Here is a tiny trained network, its code and every weight. The questions are about switching its units off for an input and a target symbol, where a switched-off unit gives its printed mean instead of its output.

import numpy as np


def w(rows, s, z=0):
    codes = np.array(rows[::2]) - 128.0
    scale = np.full(codes.shape[1], s)
    scale[-1] = z or s
    return codes * scale


def f(y):
    return np.maximum(y, 0)


def softmax(a):
    e = np.exp(a - a.max(-1, keepdims=True))
    return e / e.sum(-1, keepdims=True)


def log_softmax(a):
    a = a - a.max(-1, keepdims=True)
    return a - np.log(np.exp(a).sum(-1, keepdims=True))


def net(x, mask):
    ids = ['αβγδζθλμπστφψω'.index(c) for c in x.split()]
    T = len(ids)
    res = E[ids] + P[:T]
    u = 0
    for l in range(3):
        r = res
        for j in range(2):
            rows = slice(3 * j, 3 * j + 3)
            q, k, v = (r @ M[l][rows].T for M in (Q, K, V))
            z = softmax(np.where(np.tri(T) > 0, q @ k.T / 3**0.5, -1e9)) @ v
            o = O[l][rows]
            res = res + np.where(mask[u + j], z, o[:, -1]) @ o[:, :-1]
        u += 2
        y = f(res @ A[l][:, :-1].T + A[l][:, -1])
        res = res + np.where(mask[u : u + 4], y, B[l][:, -1]) @ B[l][:, :-1]
        u += 4
    return log_softmax(res[-1] @ U[:, :-1].T + U[:, -1])


Q, K, V, O, A, B = {}, {}, {}, {}, {}, {}
E = w([
[196,74,87,167],'α',
[204,102,116,118],'β',
[92,90,133,227],'γ',
[126,179,112,207],'δ',
[224,74,44,119],'ζ',
[151,95,179,87],'θ',
[228,175,106,179],'λ',
[156,170,81,94],'μ',
[164,38,77,106],'π',
[106,53,172,161],'σ',
[254,157,72,87],'τ',
[100,168,58,103],'φ',
[70,111,144,126],'ψ',
[169,192,49,118],'ω',
],0.012)
P = w([
[72,114,166,137],'0',
[127,127,254,135],'1',
[123,129,246,144],'2',
[128,128,239,145],'3',
[108,119,236,133],'4',
[114,133,222,135],'5',
[104,119,220,136],'6',
[93,123,210,137],'7',
[91,125,204,126],'8',
[98,123,190,128],'9',
[96,115,190,121],'10',
[77,121,126,126],'11',
[98,121,223,102],'12',
],0.006)
Q[0] = w([
[186,121,177,105],'L0H1',
[167,147,159,136],'L0H1',
[54,165,104,186],'L0H1',
[253,47,206,53],'L0H2',
[153,125,138,136],'L0H2',
[109,123,134,111],'L0H2',
],0.025)
K[0] = w([
[66,110,80,116],'L0H1',
[113,101,133,109],'L0H1',
[135,191,170,171],'L0H1',
[3,221,94,95],'L0H2',
[142,107,119,119],'L0H2',
[153,160,160,161],'L0H2',
],0.025)
V[0] = w([
[135,71,48,198],'L0H1',
[25,66,110,154],'L0H1',
[160,131,138,142],'L0H1',
[81,124,138,48],'L0H2',
[165,142,164,251],'L0H2',
[152,111,154,120],'L0H2',
],0.0018)
O[0] = w([
[185,185,138,113,188],'L0H1',
[253,124,54,193,72],'L0H1',
[139,122,134,154,201],'L0H1',
[154,80,49,150,75],'L0H2',
[98,181,220,169,254],'L0H2',
[136,121,139,115,171],'L0H2',
],0.0015,0.00023)
A[0] = w([
[156,253,58,114,128],'L0N1',
[136,163,33,33,185],'L0N2',
[235,212,144,138,6],'L0N3',
[53,246,153,69,158],'L0N4',
],0.0073,0.0025)
B[0] = w([
[200,143,208,198,250],'L0N1',
[122,253,207,103,217],'L0N2',
[43,10,173,110,250],'L0N3',
[117,170,234,221,220],'L0N4',
],0.0061,0.002)
Q[1] = w([
[115,144,70,101],'L1H1',
[149,159,112,177],'L1H1',
[109,145,111,119],'L1H1',
[43,182,3,71],'L1H2',
[138,138,193,171],'L1H2',
[231,83,169,180],'L1H2',
],0.027)
K[1] = w([
[161,94,218,149],'L1H1',
[159,146,131,71],'L1H1',
[152,97,160,149],'L1H1',
[2,161,205,191],'L1H2',
[176,193,47,68],'L1H2',
[174,111,118,17],'L1H2',
],0.024)
V[1] = w([
[254,193,161,155],'L1H1',
[83,95,172,99],'L1H1',
[122,60,207,87],'L1H1',
[168,127,130,132],'L1H2',
[116,136,117,117],'L1H2',
[99,117,78,98],'L1H2',
],0.0042)
O[1] = w([
[255,163,148,205,252],'L1H1',
[77,92,169,94,142],'L1H1',
[115,85,189,71,187],'L1H1',
[141,119,159,132,197],'L1H2',
[142,133,111,124,96],'L1H2',
[157,119,101,103,51],'L1H2',
],0.0046,0.0017)
A[1] = w([
[123,149,109,74,22],'L1N1',
[176,156,2,63,39],'L1N2',
[109,151,134,114,3],'L1N3',
[226,18,49,86,100],'L1N4',
],0.0088,0.005)
B[1] = w([
[148,98,117,152,128],'L1N1',
[152,188,164,85,134],'L1N2',
[102,59,112,135,128],'L1N3',
[91,249,213,103,252],'L1N4',
],0.012,0.0019)
Q[2] = w([
[96,142,251,170],'L2H1',
[150,118,107,118],'L2H1',
[138,125,88,92],'L2H1',
[144,165,184,138],'L2H2',
[113,76,34,92],'L2H2',
[91,88,190,155],'L2H2',
],0.015)
K[2] = w([
[185,155,7,120],'L2H1',
[118,108,141,115],'L2H1',
[119,126,162,121],'L2H1',
[98,117,63,97],'L2H2',
[174,152,225,175],'L2H2',
[99,85,114,118],'L2H2',
],0.019)
V[2] = w([
[95,166,149,20],'L2H1',
[26,248,117,116],'L2H1',
[63,59,163,201],'L2H1',
[100,20,118,253],'L2H2',
[34,251,87,157],'L2H2',
[197,186,138,205],'L2H2',
],0.011)
O[2] = w([
[130,139,103,40,56],'L2H1',
[82,171,56,111,133],'L2H1',
[84,96,178,172,39],'L2H1',
[120,97,6,141,251],'L2H2',
[79,161,167,213,86],'L2H2',
[166,178,107,134,143],'L2H2',
],0.014,0.0026)
A[2] = w([
[79,2,148,171,2],'L2N1',
[191,236,138,124,12],'L2N2',
[36,184,87,39,164],'L2N3',
[118,11,7,132,57],'L2N4',
],0.0058,0.009)
B[2] = w([
[174,126,45,98,173],'L2N1',
[147,74,5,93,197],'L2N2',
[72,107,180,123,252],'L2N3',
[159,185,118,109,218],'L2N4',
],0.011,0.0039)
U = w([
[141,175,131,151,112],'α',
[158,151,154,106,128],'β',
[96,117,2,216,59],'γ',
[97,188,103,252,35],'δ',
[132,229,92,72,104],'ζ',
[149,35,176,60,192],'θ',
[230,89,157,230,231],'λ',
[148,213,100,140,107],'μ',
[76,137,225,109,149],'π',
[136,37,12,86,155],'σ',
[239,156,125,84,71],'τ',
[63,239,120,192,122],'φ',
[4,56,136,182,252],'ψ',
[176,251,60,166,54],'ω',
],0.0047,0.0037)

Each question gives the input, a string of symbols that net reads in full, and the target symbol t.
The units are the heads (3 rows each of Q, K, V and O) and the neurons (one row each of A and B). Each row of codes is followed by its name. A weight is (code - 128) times the scale printed after its matrix; where a second scale follows, it is the last column's (O, A, B and U).
mask holds one flag per unit, layer by layer, with each layer's heads first. A switched-off unit (its flag False) gives its mean, the last column of its rows in O or B, instead of its output. The means were averaged over made-up inputs and are rounded, as every weight is.
A unit's drop is (log p(t) with every unit on - log p(t) with that unit switched off) / (log p(t) with every unit on - log p(t) with every unit switched off).
The circuit of an input: a set's keep is (log p(t) with only the set's units on - log p(t) with every unit switched off) / (log p(t) with every unit on - log p(t) with every unit switched off). Starting from the 12 units with the biggest drops (on a tie, the unit counted first), units are removed one at a time, each time the one whose removal leaves the highest keep (on an exact tie, the one counted first), for as long as the keep stays at least 0.8.
units of the circuit, in order: the units of the circuit, biggest drop first
most important unit: the unit with the biggest drop
k most important neurons: the k neurons with the biggest drops, biggest first
k most important neurons of layer l: the k neurons of layer l with the biggest drops, biggest first
which heads matter: for each layer, one digit per head in row order, 1 if its drop is at least 0.15 and else 0, layers parted by /
input λ π θ ψ α λ δ, target λ: most important unit -> L2H1
input ψ σ λ ω ζ ψ, target ψ: units of the circuit, in order -> (L2H2; L1H1; L0N1)
input π ω π φ, target π: which heads matter -> 00 / 10 / 01
input λ μ τ λ δ ω ψ λ, target λ: units of the circuit, in order -> (L2H1; L1N4; L0N1; L1H1)
input γ ψ λ δ φ λ φ γ, target γ: units of the circuit, in order -> (L2H2; L0N4; L1N4; L0N2)
input λ σ ω, target λ: units of the circuit, in order -> (L2H1; L0N1; L1N4; L1H1)
input γ τ σ, target σ: 3 most important neurons -> (L1N4; L0N2; L2N1)
input σ σ σ λ, target σ: units of the circuit, in order -> (L2H2; L1N4)
input ψ λ β δ ψ ψ, target ψ: units of the circuit, in order -> (L2H2; L1H1)
input λ λ λ ψ, target λ: which heads matter -> 00 / 00 / 10
input λ σ λ ω, target λ: 3 most important neurons -> (L1N4; L0N1; L0N4)
input ψ π γ μ φ λ ψ π, target ψ: units of the circuit, in order -> (L2H2; L1H1; L1N4; L0N1)
input ψ λ φ δ φ, target ψ: which heads matter -> 00 / 10 / 11
input ψ λ μ γ β φ θ θ φ, target ψ: most important unit -> L2H2
input γ μ φ φ λ δ, target γ: which heads matter -> 00 / 00 / 01
input φ γ ψ λ π δ φ φ, target φ: units of the circuit, in order -> (L0N3; L2H2; L2H1)
input τ τ ζ λ, target τ: units of the circuit, in order -> (L2H2; L2H1)
input λ φ λ λ β, target λ: units of the circuit, in order -> (L2H1; L1N4; L1H1; L0N2)
input θ ζ π τ σ σ θ, target θ: units of the circuit, in order -> (L2H2; L2H1; L0N1)
input ψ λ σ λ π ψ π, target ψ: most important unit -> L1N4
input λ ψ θ μ τ θ λ γ π λ λ, target λ: which heads matter -> 00 / 00 / 10
input λ π λ φ, target λ: units of the circuit, in order -> (L2H1; L0N4; L1N4; L1H1)
input π ω ψ τ τ ζ δ α π, target π: 3 most important neurons -> (L1N4; L0N4; L0N1)
input λ μ ψ λ θ γ, target λ: 2 most important neurons of layer 0 -> (L0N4; L0N2)
input ζ μ θ π, target ζ: which heads matter -> 00 / 00 / 10
input θ π λ, target θ: which heads matter -> 00 / 10 / 01
input γ γ λ, target γ: units of the circuit, in order -> (L2H2)
